In the rows, 128 means zero.
Known rows:
Z_532: [165 126 118 121 108 179 119 126 110 154 123 121 131 107 124 122 142 142
 142 149 101  89 142  99 111 159 127 138 127 105 122 157 127 153 144  89
 117 130 146 120 126 126 139 113 136 131]
Z_633: [145  71 163 144 120 158 137 127 120 123 152 117 160 105 142 157 142 102
 114 153 155  78 137 157 127 117 138 141 113 120  86 192 137 114 161 116
 169 116 101  83 148 123 123 143 137 149]
Z_94: [138 145 168 111 129 103 139  84 129 163 124 164 107 168 114 178  43 132
 103 146 132 152 168  79 135 115  85 117 118 131 101  82 141 157 160 117
 176  91 157 111 135 125 106 144 100 150]
Z_407: [122 118 149 135 127 139 154 116 108 162 141 122 111 150 115 139  65 137
 168 144 112 102 134  95 144 122 106 107 140 116 134 149 121 143 171 121
 152  88 167  68 135 120  98 142 113 150]
Z_969: [ 87 145 148  97 112 142 110 120 106 117  74 193 130 158 117 127 104 113
 100 122 134 132 141 146 107 148 131 113 141 135 115 101 158  72 173 136
 140 121 132 152 128  86  97 132 168 130]
Z_152: [ 89 100 130 118 132 126  84 131 155 138 107 129 144 185 100  84 119 103
  45 142 133 147  96 144 120 117 105  87  84 158 136 154  90 155 152 135
 156 163 174 184 141 110 137 123 122 161]
Z_725: [127 118 128 143 120 142 127 138 131 125 137 109 133 136 116  98 119 105
  92 139 134 115 110 128 122 127 128  90 111 141 131 179  94 152 154 129
 129 141 173 138 138 125 122 135 126 144]
Z_708: [125 134 122 148 113 139 141 123 120 102 136 132 117 133 150 111 130 117
 126 117 132  84 146 126 111 141 124 111 135 103 137 133  94 149 143 115
 157 113 143  97 141 163  92 117 160 116]
Z_326: [140 128 137 145 107 139 140 121 115 118 143 131 127 124 124 122 122 115
 128 131 144 107 134 122 116 138 123 113 134 121 117 151 116 132 155 127
 131 116 158 112 127 131 119 130 139 130]
Z_982: [137 142 129 138 110 115 168  95 122 154 144 124 112 132 111 132  43 143
 123 151 150  88 129 107 156 107 126 110 145 158 119 148 120 143 164 168
 157  80 157  77 133 130  99 124 131 143]
Z_526: [176  98 124 156  59 105  86 105 117 120 144 230 142 167  77 116 141 133
 165 125 135 148 148 142 109 150  81 109 153 107  98 129 121 118 155 148
 136 102 127 138 142 108 156 112 155 143]
Z_444: [ 88 126 123 125 123 116 108 104 136  99 104 178 117 181 153 109 138 122
 103 101 134  99 156 141 102 141  98 126 125  92 142  78  96 143 135 115
 199 114 119 114 145 172  88  93 176 114]
Z_565: [103 173 144 128 166 116 121  62 123 178 131 180 131 169 105 163  45 141
 139 144 153 121 150 124 152 145  86 127 125 131 111  92 128 157 154 155
 195  99 145 112 152  96 143 153 124 147]
Z_590: [112 177 119 140 109 165 131 114  91 112  82 164 134  61 133 140  81 123
 106 141 155  56 139 152 120 167 183 113 126 159  68 165 138 122 140 149
 137 120 130 143 165  85 113 149 178 122]
Z_289: [129 101 127 179 112 154 143 131 120 109 118 135 132 128 149 129 144 114
  75 146 129  72 142 135 120 134 141 114 119 100  94 159 105 143 146 103
 186  91  99  80 163 157  69 106 168 131]
Z_279: [126 120 127 143 118 143 125 139 130 125 135 108 134 136 117  99 120 106
  92 140 134 114 111 128 122 128 127  89 112 142 131 179  94 153 155 129
 129 142 173 138 136 126 123 135 127 144]
Z_697: [119 117 142 131 108 120 109 106 124 129 120 168 130 161 112 122 131 120
 115 126 149 135 134 131 111 138  99 127 128 121 109 111 129 119 152 137
 155 120 146 130 122 122 135 112 147 137]

Facts:
Z_12 Δ Z_974; Z_151 Δ Z_96; Z_154 Δ Z_237
Z_154 Δ Z_925; Z_158 Δ Z_639; Z_173 Δ Z_938
Z_188 Δ Z_633; Z_260 Δ Z_590; Z_289 Δ Z_398
Z_295 Δ Z_949; Z_314 Δ Z_42; Z_323 Δ Z_398
Z_334 Δ Z_96; Z_355 Δ Z_96; Z_355 Δ Z_945
Z_359 Δ Z_945; Z_38 Δ Z_610; Z_38 Δ Z_99
Z_391 Δ Z_597; Z_401 Δ Z_565; Z_407 Δ Z_6
Z_434 Δ Z_834; Z_441 Δ Z_96; Z_441 Δ Z_535
Z_473 Δ Z_314; Z_473 Δ Z_949; Z_491 Δ Z_537
Z_491 Δ Z_814; Z_499 Δ Z_787; Z_499 Δ Z_111
Z_519 Δ Z_38; Z_519 Δ Z_289; Z_523 Δ Z_643
Z_532 Δ Z_111; Z_534 Δ Z_610; Z_535 Δ Z_116
Z_535 Δ Z_434; Z_561 Δ Z_982; Z_565 Δ Z_96
Z_570 Δ Z_373; Z_574 Δ Z_96; Z_574 Δ Z_827
Z_574 Δ Z_814; Z_585 Δ Z_938; Z_590 Δ Z_99
Z_597 Δ Z_974; Z_599 Δ Z_523; Z_6 Δ Z_537
Z_603 Δ Z_643; Z_622 Δ Z_834; Z_627 Δ Z_982
Z_633 Δ Z_42; Z_649 Δ Z_45; Z_649 Δ Z_814
Z_667 Δ Z_116; Z_684 Δ Z_173; Z_687 Δ Z_570
Z_730 Δ Z_610; Z_730 Δ Z_111; Z_735 Δ Z_42
Z_735 Δ Z_289; Z_744 Δ Z_22; Z_787 Δ Z_373
Z_812 Δ Z_855; Z_827 Δ Z_982; Z_834 Δ Z_780
Z_855 Δ Z_590; Z_858 Δ Z_355; Z_86 Δ Z_96
Z_885 Δ Z_938; Z_925 Δ Z_590; Z_928 Δ Z_333
Z_949 Δ Z_590; Z_949 Δ Z_96; Z_979 Δ Z_38
Z_979 Δ Z_42; Z_111 τ Z_534; Z_116 τ Z_519
Z_12 τ Z_156; Z_124 τ Z_12; Z_140 τ Z_657
Z_151 τ Z_854; Z_152 τ Z_643; Z_154 τ Z_39
Z_158 τ Z_72; Z_160 τ Z_519; Z_173 τ Z_597
Z_188 τ Z_39; Z_197 τ Z_938; Z_202 τ Z_94
Z_219 τ Z_787; Z_22 τ Z_649; Z_237 τ Z_727
Z_260 τ Z_515; Z_279 τ Z_727; Z_289 τ Z_363
Z_294 τ Z_827; Z_295 τ Z_803; Z_314 τ Z_94
Z_323 τ Z_938; Z_326 τ Z_491; Z_333 τ Z_803
Z_334 τ Z_827; Z_342 τ Z_649; Z_355 τ Z_526
Z_359 τ Z_197; Z_363 τ Z_730; Z_373 τ Z_363
Z_379 τ Z_697; Z_38 τ Z_152; Z_39 τ Z_526
Z_391 τ Z_534; Z_398 τ Z_163; Z_401 τ Z_600
Z_407 τ Z_657; Z_42 τ Z_94; Z_434 τ Z_94
Z_44 τ Z_565; Z_441 τ Z_526; Z_444 τ Z_730
Z_45 τ Z_152; Z_451 τ Z_792; Z_452 τ Z_534
Z_457 τ Z_850; Z_468 τ Z_854; Z_473 τ Z_938
Z_478 τ Z_803; Z_491 τ Z_72; Z_499 τ Z_657
Z_509 τ Z_730; Z_515 τ Z_519; Z_523 τ Z_730
Z_532 τ Z_618; Z_534 τ Z_519; Z_535 τ Z_534
Z_537 τ Z_526; Z_546 τ Z_160; Z_561 τ Z_727
Z_563 τ Z_509; Z_565 τ Z_597; Z_570 τ Z_534
Z_574 τ Z_974; Z_585 τ Z_12; Z_590 τ Z_534
Z_597 τ Z_657; Z_599 τ Z_850; Z_6 τ Z_519
Z_60 τ Z_597; Z_600 τ Z_156; Z_603 τ Z_160
Z_606 τ Z_803; Z_610 τ Z_618; Z_618 τ Z_697
Z_622 τ Z_618; Z_627 τ Z_827; Z_633 τ Z_473
Z_639 τ Z_854; Z_644 τ Z_730; Z_661 τ Z_473
Z_662 τ Z_606; Z_667 τ Z_727; Z_684 τ Z_473
Z_687 τ Z_398; Z_708 τ Z_363; Z_713 τ Z_974
Z_725 τ Z_152; Z_727 τ Z_643; Z_735 τ Z_906
Z_744 τ Z_152; Z_758 τ Z_154; Z_764 τ Z_444
Z_772 τ Z_643; Z_780 τ Z_160; Z_787 τ Z_649
Z_796 τ Z_657; Z_799 τ Z_851; Z_810 τ Z_772
Z_812 τ Z_697; Z_814 τ Z_444; Z_819 τ Z_39
Z_822 τ Z_969; Z_827 τ Z_792; Z_834 τ Z_534
Z_850 τ Z_792; Z_851 τ Z_938; Z_854 τ Z_803
Z_855 τ Z_792; Z_858 τ Z_618; Z_859 τ Z_523
Z_86 τ Z_22; Z_885 τ Z_606; Z_894 τ Z_938
Z_906 τ Z_730; Z_925 τ Z_938; Z_928 τ Z_526
Z_932 τ Z_333; Z_94 τ Z_657; Z_945 τ Z_197
Z_949 τ Z_787; Z_96 τ Z_6; Z_969 τ Z_519
Z_979 τ Z_156; Z_982 τ Z_657; Z_985 τ Z_526
Z_988 τ Z_515; Z_99 τ Z_197; Z_998 τ Z_643

Rows:
No name comes twice in this set of rows, the named rows included.
[121 113 135 143 124 148 122 144 124 126 136 108 132 143 119  99 124 102
 110 135 122 119 114 125 116 132 122  87 110 126 135 176  93 152 156 113
 127 146 182 138 137 122 124 144 121 144]  Z_744
[ 89 106 131 136 117 123 108  94 120 153 121 168 134 175  96 108 114 141
 161 127 149 112 111 145 133 140  93 132 144 123 126 127 123 110 158 164
 168 105 146 106 126 102 143 101 155 145]  Z_827
[ 96 111 139 123 110  96  90 116 156 120 108 134 132 175 103  78 107 105
  40 133 162 142  98 146 112  95 116  79  90 180 113 144  89 148 151 148
 156 163 180 195 134 116 136 107 127 151]  Z_643
[130 142 125 166 109 149 118 106 104 125 122 149 132  83 127 140 116 124
 143 135 157  73 135 133 116 163 136 125 115 127  73 166 114 161 124 131
 148 122 152 124 155 110 156 138 149 132]  Z_855
[116 155 120 173 138 153 123  99 103 139 133 148 141  99 121 136 108 129
 155 137 162  66 129 148 133 169 134 124 122 125  93 168 109 157 132 148
 161 118 142 113 158 100 157 146 152 133]  Z_949
[180 140 131  96 124 177 131 117 110 182 124 116 117 121 125 150  97 151
 145 162  77 103 165  63 120 146 114 133 122 102 129 132 137 173 150  69
 123 119 157 112 130 126 127 130 104 138]  Z_499
[125 136 132 162 117 156 118 114  99 125 125 146 131  91 131 140 120 120
 159 132 144  81 137 128 113 166 131 122 114 113  85 165 112 162 128 115
 143 127 159 120 152 110 152 147 141 133]  Z_812
[115 108 115 136 100 157 143 158 125 108 132 157 136 108 115 142 126  87
 115 129 134 141 133 103 130 188  98 140 131 106 150 150 123 136 133 151
 118 111 174  83 129 154 128 181 157 144]  Z_585
[127  83 136  98 108 156 141 155 132 102 158 137 152  92 134 156 128  80
 135 124 153 121 140 127 131 166 102 163 126 116 158 163 135 122 137 153
 125 129 156  78 124 161 149 195 146 146]  Z_684
[ 84 176 129 191 166 167 141  98  94 161 145 113 134 122 118 123 136 124
 176 132 173  86 105 130 134 184 118 141 139 103 107 149 116 135 142 150
 144 118 182  89 117  95 159 133 146 126]  Z_151
[134 128 122 125 104 139 165 143 133 122 134 157 121 107 112 172  70  94
  88 143 136 146 149  75 147 173  96 135 126 123 140 131 131 157 136 153
 132  90 175  74 135 165 110 192 139 150]  Z_173
[172 149  85 104  95 153 137 114 133 131 121 119 118 116 144  95 129 153
  96 142 111  65 153 104 114 136 139 137 138 126 150 126 108 156 137 116
 138 117 126 116 127 175  97  74 168 108]  Z_373
[138 118 147 122 116 145 120 102 113 116 146 129 148  63 148 156 115 115
 158 129 176  55 144 158 117 139 142 148 110 145  83 177 126 147 124 133
 157 143 134 120 148 117 174 157 139 133]  Z_925

The same elements again, as new rows of numbers:
Known rows:
Z_667: [120 129 107 121 113 112 140 109 118 156 143 119 186 182  87 165  83 109
 135  94 153 162 143 102 137 164 156 164 178 167 144 116 154 138 131  85
 161 138 134 134 124 140 155 116  82  96 160 154 127  92 157]
Z_684: [152 107  84 120 101 146 103 146 158 168 177  97 184 131 130 134 102 119
 113 107 136 164 135 143  91 121 104 112 171 168 155 113 165 150  75 102
 153 133 104 180 125 149 147 124 136  78 167 150 141 179 170]
Z_473: [161  77  81 121 184 139 125 194 128 170 164  92 161 115 148  70  96 113
  94 105  93 108 143 164  79  80 101  94  84  74 157  81 174  87  73  85
  85 107 166  93 120  71 129 163 170 116 157 172 158 103 166]
Z_570: [158 157 157 186 116 152  86 100 109 162 178  96  96 182 129  72 107 198
 164  92 180 165 126 141 178 160  97 177 185 140 155 160  93 130 100 101
 158 111 109  88  86 156  99 143  72  75  94 167 169  93 164]
Z_323: [157 139  84 113 112 152 110 178 131 164 179  95 179 139  95 115  94 119
 150 100 169 160 137 145  92 161 107 136 142 163 151 138 149 118  92  97
 152 119  91 165 135 133 147 138 126  82 155 157 160 158 170]
Z_534: [154  87 148 195 186 151  94 107 112 114 170 102  90 167  94  72  91 197
  97  99 110 150 136 157 132  84  96 144 180  72 159 104 166  96  77 120
 123 109 177  82  75 111  69 164 157 130  94 171 101  89 121]
Z_38: [119 116  88 119 152 129 109 100 106 168 119 137 165 142  92 148 131 141
 157  91 181 162 144  87 125 164 146 180 182 164 115 151 126 100 124  83
 160 147 145 154 101 109 148 148  86  78 145 164 164  89 166]
Z_434: [ 81 149 163 159 112 120 179 194 170  82 171 110 188 172  86 166  64 107
 116 145 162 131 113 164 167 174 156 108 168 173 160 153 176 100 160 131
 138 117  87  86 116  89 141  95  81 121 195 170  71 126 166]
Z_727: [ 97  75 125 112 150  71 169 104 105 165  82 122 155 121 133 146 152 105
  90  90  81  82 143  87  86  94 188 109  95  71  93  73 142 128 142  89
 159 110 174  85 110 149 140 158 126 167 138 151  87  85  69]
Z_197: [162  80  91 105 122 137 131 195 114 169 153  93 137 111 184  67 140 106
 102 108  80  72 141 166  79  83 112  89  85  73 142  84 147 100  96 167
  95 104 114  88 143 140 133 163 169 166 143 165 120  95 113]
Z_379: [132 152 125 107  92 146 123 113 120 105 132 150 125 115 129 145 150 115
 153 132 139 139 130 114 147 155 149 135 122 155 107 158  95 158 152 169
 152 125  89 152 152 153 150 124 117 142 125  93 124 145 140]
Z_237: [113 138 116 104  92 125 134 102 107 137 114 159 156 124 105 160 150 108
 154  97 121 149 142  93 136 158 183 154 141 141  86 140  95 163 153 146
 161 123  99 165 139 155 157 132  98 143 146 100 102  91  94]
Z_810: [118 143 118 104  93 131 131 105 109 128 117 154 145 121 110 157 150 109
 154 104 124 146 142  97 139 157 175 146 135 141  92 143  95 163 152 151
 160 122  96 162 142 154 155 130 102 142 140  97 110  97 102]
Z_982: [ 88 170 167 100  90 148 179 104 123 126 111 157  96 169  85  82 159 123
  96 109 112 149  43 146 146 154 112 129  87 170  88 129 151 162  72 166
 158 137  76 180 138  68 114 149 155 163 170  80 150 149  71]
Z_363: [104 108 181 104 186  76  96 131 116  97  82 128  99 109 182 132 157 103
 103 110  94  70 139 183  81 139  98  88  86  84  77  73  87  99 163 113
  79 112 177  83  86 132  62  90 171 122 107 142 105 115  72]
Z_202: [ 74 160 141 114  92 139 153 150 113 104 119 154  98 112 116 133 129 138
 130 153 146 135 111 110 168 150 148 105 116 170 142 163  93 127 134 176
 153 118  80 173 125 142 142 128 105 117 183 101 118 121  87]
Z_546: [139 155 134 124  92 157 105 108 115  82 165 155  96 122 105 137 143 130
 163 118 135 156 130 127 162 148 121 148 154 107 137 161  93 160 141 180
 157 120 114 142 123 155 147 137 130 151 109 109  89 138 129]

Rows:
No name comes twice in this set of rows, the named rows included.
[156 132  94 102  90 160 101 159 111 161 164 124 127 112 169 104 152 111
 174 114 162 139 140 114  88 127 135 145 100 157  96 166  92 116 138 178
 158 112  83 176 146 140 157 155 159 146 150 149 126 145 165]  Z_99
[140 159 130 101  95 129 166  94 123 166 125 127 178 210  86 141 149 109
  99  88 126 166  50 122 104 160 113 179 136 168  79  79 175 170  70  82
 161 167 106 177 135  68 138 145 137 136 127 106 162 105  87]  Z_561
[155  70  82 117 104 111 110 181 152 170 163  93 180 109 187  70 151 107
  85 123  80  92 142 155  80  75 104  86  89  72 156  72 174 170  69 176
  82 107 152 162 112 157 116 159 170 113 176 155  74 163 132]  Z_938
[ 65  95 165 185 186  75 180 189 119 164  87  95  97 115 107  79  68 183
  84 157 105  76  89 135 141  91 103  87 118 150 159  91 176  87  77  86
  74 110 118  82  79  61  68 151 106  83 192 171 153  87  73]  Z_597
[157 147  89 115 105 153 108 179 143 165 178  95 172 141 100 135  89 115
 152 108 158 162 137 161  95 138 106 137 138 165 152 139 142 116  92  93
 155 119  91 169 144 136 155 126 126  87 145 151 161 155 169]  Z_359
[153 165 137 103  96 147 158  97 161 158 140 123 161 207  85 112 151 116
  96  95 146 164  43 153 115 156 101 174 116 170  92  96 176 166  70  85
 158 169  93 167 149  62 120 140 151 140 108 102 167 175 136]  Z_627
[148  86 108 192 188 146 106 115 114 102 160 103  89 152  88  73  95 193
  94 100 112 147 140 140 113  94  98 129 167  71 159  95 171  93  78 100
  94 117 178  83  78  94  71 163 163 126  96 171 101  91 131]  Z_519
[151 140 161 179 104 155 138 177 169  72 181 116 178 204  85 167  64 109
 160 108 153 158 131 175 162 174 120 159 182 167 159 153 175 129 161 166
 152 116 160  84 103 133 144 112 107 160 157 172  69 143 170]  Z_834
[149  83 152 190 184 125 117 121 126 139 149  97  95 168  96  84  81 165
  88 105  92 125 129 160 110  87  97 117 166  72 160  83 175 100  81  95
  99 111 178  81  82 100  73 159 151 133  98 171 108  90 119]  Z_6
[ 68 165  81 104 165 150 172 164 106  70 119 169  93 110  87  99 153 181
 147 139 175 153 141  87 149 175 186  95  89 109 147 164  89 107 128 155
 109 148  92 183 115 126 126 142 139  88 192  73 124 162 111]  Z_42
[142 153  80 104 188 159 141 184 112  96 177 100 163 114  85  85 136 166
 166  95 181 165 144  91  82 176 157 115  91  81 154 142 144  99  84  85
  94 166 150 183 124 102 135 151 162  76 184  85 161 183 170]  Z_633

The same elements again, as new rows of numbers:
Known rows:
Z_906: [108  92 176 106 135  86 189 134 177 123 124 174 138 155 145 116 130  79
 174 132 101 125 123 168 138  98  64 111 137]
Z_532: [ 80  76 152 124 134 117 153  98 126  97 110 136 120 109 142  90 137  85
 124 156 138 143  49 160 106 107 106 143 133]
Z_202: [100 115 144 127 153 117 151  82 108  73 119 136 100 129 163 105  83  91
 133 118 150 140  51 158 141  98 116 112 124]
Z_359: [ 81  87 184 109 107 102 172  91 126 120  76 113 114  99 173 104 108  73
 133 152 117 111  43 174 105 110  96 143 132]
Z_563: [ 80  92 136 131 133 105 145 135 125 105 117 173 120 147 145 103 132 106
 158 158 104 122  60 172 124 105  66 114 122]
Z_158: [ 81  88 158 127 134 108 154  93 125 101 111 142 117 109 143 100 134  87
 125 150 135 137  50 158 108 107 102 137 133]
Z_744: [ 71  95 157 137 148  99 178 109 105  79  87 153 136 106 139 107 111 105
 141 137 138 129  63 131  85 139  98 151 166]
Z_42: [ 98 117 134 133 152 110 182  81 108  75 126 110  92 152 161 135  98  96
 138 116 110 142  44 156 132  97 117 114 127]
Z_473: [112  89 195  84 108  83 205  87 175 125  83 107 125 101 169 129 107  69
 166 121 104 110  59 172 120 101  96 134 163]
Z_590: [115 113 146 138 108  83 135  79 118 118 126 128 116  96 136 114 137  80
 145 151 149  93  93 146  86 107 100 178 121]
Z_810: [ 77 103 145 135 148 105 180 123 106  76  90 158 131 116 148 115 108 101
 152 150 142 112  65 126 100 138  97 149 152]
Z_708: [ 77  90 133 132 131 104 143 137 126 107 118 174 120 150 144 102 132 110
 161 158 103 121  63 174 124 105  62 111 122]
Z_780: [121 116 161 135 128  82 138  99 135  94 123 165 133  99 182 105 130 111
 120 163 132 104  64 137  92 113 103 169 122]
Z_599: [ 79  78 158 123 135 113 154  96 129  99 111 137 116 109 141  96 139  85
 121 155 143 144  48 156 109 105 101 139 134]
Z_827: [ 99  78 177  85 142 113 166  81 188 120 116 161 122 125 147 139 137  85
 155  91 169 128 108 150 128  97  65 141 170]
Z_534: [134 114 189 129 116  78 164  81 186 123 127 164 152  99 147  93 126  82
 142 134 111 113 121 143  92 104 110 177 154]
Z_546: [123 114 144 136 119  86 140  94 143  97 125 165 130 101 169 100 125 109
 129 162 136  99  57 141  98 117 106 173 123]

Rows:
No name comes twice in this set of rows, the named rows included.
[ 72  91 148 138 146 103 184 103 106  82  92 128 133 105 137 107 119  93
 157 139 121 130  70 133  81 133 106 162 164]  Z_38
[ 73  76 142 134 130  97 143 126 131 115 121 168 118 148 137  96 139 111
 148 150 101 144  52 176  98 100  73 113 125]  Z_289
[ 77  88 181 122 147  99 147 102 118  96 102 137 121 103 150 106 142  88
 116 154 133 148  54 151  99 102  93 124 127]  Z_622
[ 71  97 165 137 150  95 176 111 105  77  85 154 138 105 139 107 115 106
 134 138 136 132  67 130  84 137  97 148 165]  Z_667
[116  61 186  89 135 112 198 101 179 119 121 139 155 115 141  79 124  71
 165 135 116 150 121 166 123 102 116 150 168]  Z_787
[123 100 152 134 110  77 148 103 130  94 126 170 124  99 159 106 131 117
 121 143 171  89  49 167 139 156 112 164 125]  Z_96
[ 73  80 138 134 129  93 157 121 131 115 123 159 106 152 138 116 140 110
 148 148  99 142  46 174  94 101  85 116 127]  Z_735
[ 80  75 157 125 132 109 156  96 125  98 112 140 114 110 142  98 139  88
 121 152 147 138  47 160 117 111 102 136 134]  Z_858
[116 113 158 137 115  81 136  82 152 109 126 164 137  97 148  88 130 114
 120 158 129 112  55 155  83 112 109 177 126]  Z_391
[ 80  72 157 125 126  97 153  93 126 100 115 153 112 106 143 106 136  98
 122 128 163 121  46 170 130 124 103 132 143]  Z_574
[ 78 116 192 123 160  90 139  81 105  79 112 126 107 104 167 106 113  95
 115 106 131 155  61 163 121  96 116 109 125]  Z_434
[107 109 152 137 112  85 138  80 123 115 125 139 118  96 137 108 136  85
 134 149 146 101  76 149  91 108 100 173 122]  Z_260

